Q: [-20, 13, 39, -42]
A: -20
Q: [-49, -4, 25, 38, -26, -17]
A: -49
Q: [-11, 27, 39, 3, -47, -30]
A: -11
Q: [-38, -8, 5, 3]
A: -38
Q: [9, 42, 45, -2, -6, -24, -17]
A: 9
Q: [24, -18, 45, 37, 4, 36]
A: 24
Q: [18, -51, -33, 52]
A: 18
Q: [11, 44, -27, 22, -34, 48]
A: 11
Q: [-7, -40, -2, -29]
A: -7
---
[[-17 -18  27 -32  53  -5]
 [ -2  13   4  -8   5 -26]
 [-44 -30 -11   2  -3 -10]] value -17, -10

[[-37 -13  17  12 -18 -17]
 [ -1  34  16 -51  16  -2]] value -37, -2

[[  3   7  -3  -4 -24]
 [  3 -15   4  16  12]
 [  1  14  21 -17  52]] value 3, 52

[[ 24 -15  -3   3  39]
 [ 16  31  38 -13  -6]
 [ -7  33  -1 -24  38]] value 24, 38

[ 43  26 -14 -41  29  13] value 43, 13

[[ 14 -17 -18 -11  -9]
 [ -6   0  31   9 -49]] value 14, -49

[[-19   8   2  10 -10   4  28]
 [-13  12   1   1   2   3   7]
 [ 23 -39   2  -4 -17   1  -6]] value -19, -6

[[  0  -7  -2  18   3  -3  11]
 [  1   8  20 -18  45  13   9]
 [ 14  30  13  -4  31  13  16]] value 0, 16

[[ 26 -10 -19  10  26  31 -15]
 [-12  23  -8 -18  -7  18  -2]
 [ -9 -38   1  25 -17   5   2]] value 26, 2

[[ -5 -19 -13  -2]
 [-22  14   4 -44]] value -5, -44
---
array([-34, -23, -45,  -7])
-23
array([ -1,  -5, -21, -41,  -8,  15])
-41
array([-18,  49, -44,   9])
49
array([-4, -9, 46, 16,  6, 10, 19])
6
array([ 43, -29,  18,  27, -13,  34, -12])
-13
array([-47,   6, -11,  -7, -31,  -2,   8])
-31
---
-277   427  -338  -213   620   947  -673 -> -338

6468  7014  2707  6820  4704
6398  4872  6850  9226  8410
-> 6398

4  7  5  5  4
2  4  2  3  3
-> 2

53  59  73  48  63  11  92 -> 73

36  59  50  53  12  27
45  78  52  12  50  21
-> 78

  95   525  -422  -947   648  -250   201 -> -422
---
[-13   9  -7   6  -6  41   0] ⇒ 0
[ 41  29 -22 -25  32 -45 -26] ⇒ -26
[-32 -11  44  -5 -27  16 -18] ⇒ -18
[-32   0 -46  -2] ⇒ -2
[29 33 10 30 40 20] ⇒ 20
[ 48   2 -39   4] ⇒ 4
[ 52  -1 -39  11 -20] ⇒ -20
---
array([ 52, -30, -45,   4,  45,  47])	52, 47

array([[-28,   0,  -3,  41,   8,  -9,  11],
       [ -2,  -1,  10,  21, -21,  -3,  -2],
       [-16,   7,  13, -10,  -4,  -2, -10]])	-28, -10

array([[ 30, -24,  50,  14,  27,  -5,  31],
       [-10,   7, -22,   3, -20,  40,  12],
       [ 38,  12,  25, -12,  21, -29, -21]])	30, -21

array([ 20,  15, -49, -13,  23])	20, 23

array([[-15, -14,  -1,   1,  -2,   6,   4],
       [-13, -44,   0,   2,  -1,   1,   5],
       [ 12, -44,   1,  -2,   0, -10,  -7]])	-15, -7

array([ 15, -40, -38,   3, -16])	15, -16
---
array([-0.189,  0.068,  0.115,  0.186, -0.050,  0.043, -0.123]) Answer: -0.123

array([ -20.131, -105.437, -145.356,  -75.039,   -1.404, -120.528,
        107.233]) Answer: -120.528

array([[ 0.271,  0.612,  1.325, -0.901,  0.057],
       [-1.226, -1.092, -1.088, -1.325, -1.264]]) Answer: -1.264

array([  0.40,   4.57,  14.15, -12.82,  -3.67, -11.57]) Answer: -11.57

array([[-10.06,  11.14, -12.99, -10.28],
       [ -6.77,  19.56,   4.06,  -7.49],
       [ -1.82,  15.95,   8.57, -13.38]]) Answer: -12.99

array([-0.04,  0.13,  0.01, -0.12]) Answer: -0.04

array([ 0.814,  1.325,  0.667, -1.791]) Answer: 0.667

array([-0.140, -1.816, -0.564, -0.475,  1.284]) Answer: -0.564
---
[[  3.3  16.0  16.3  21.0  10.5]
 [ 19.4  -1.5  19.2  12.7 -11.7]] out 21.0

[ 11.9 -14.5  10.6  -0.9  -3.0   2.6  -4.3] out 2.6

[ 1.7 -0.7  0.5 -1.2] out 0.5

[-0.019  0.060  0.104 -0.099 -0.153  0.007] out -0.153

[[ 17.737 -18.144   1.488  -1.316  14.695]
 [  3.905  -7.540   6.924  -8.594   3.089]] out -1.316

[ 0.135 -0.057  0.144  0.065 -0.170  0.131] out -0.170

[[ -3.76 -19.33  11.91  12.59]
 [  5.92  -2.74   0.81  -4.52]
 [-10.39  10.31   6.81   1.20]] out 11.91

[-0.12 -0.14  0.09 -0.09  0.12] out -0.09

[[ 22.41 -22.08 -10.34  13.70  -2.21]
 [-15.24 -13.17  -5.08  15.36  -6.62]
 [ -9.96   6.67   8.86  -0.28   4.97]] out 13.70

[ 1.824 -1.153  0.277  0.972 -0.222] out 0.972
---
[[ 14  -7 -10  -2   4  13]
 [ 53 -28 -14  -9  15  29]
 [ -8   3  -3   2  -3   2]]
-2

[[-20 -29 -42  22]
 [  3  28  39 -31]
 [-29   3  17  49]]
-29

[[ 42 -26 -35  14  47  48]
 [ 22 -14 -18   7  25  25]
 [  3  -2  -9   1   0  -2]]
14

[[ -8  -5  -3  -4 -23]
 [ -8  -5  -3  -4 -24]
 [-14  -9  -6  -7 -43]]
-3

[[ 28   5 -10 -28 -27  19  13]
 [ 38  -3 -34   4  -4 -17  -2]
 [ 32   6 -12   1   2  24 -19]]
-27

[[ 44 -25   5   0]
 [-10 -49  38 -15]
 [  4   1   1  20]]
-25

[[ 26 -26  -5 -12 -33 -11]
 [ 12  25 -25 -13 -22 -40]
 [ -1  36 -17  -3 -30  12]]
-12

[[ 18   6 -41   5  20]
 [ 20   6 -42   4  27]
 [ -5  37  -2  11 -20]]
-41
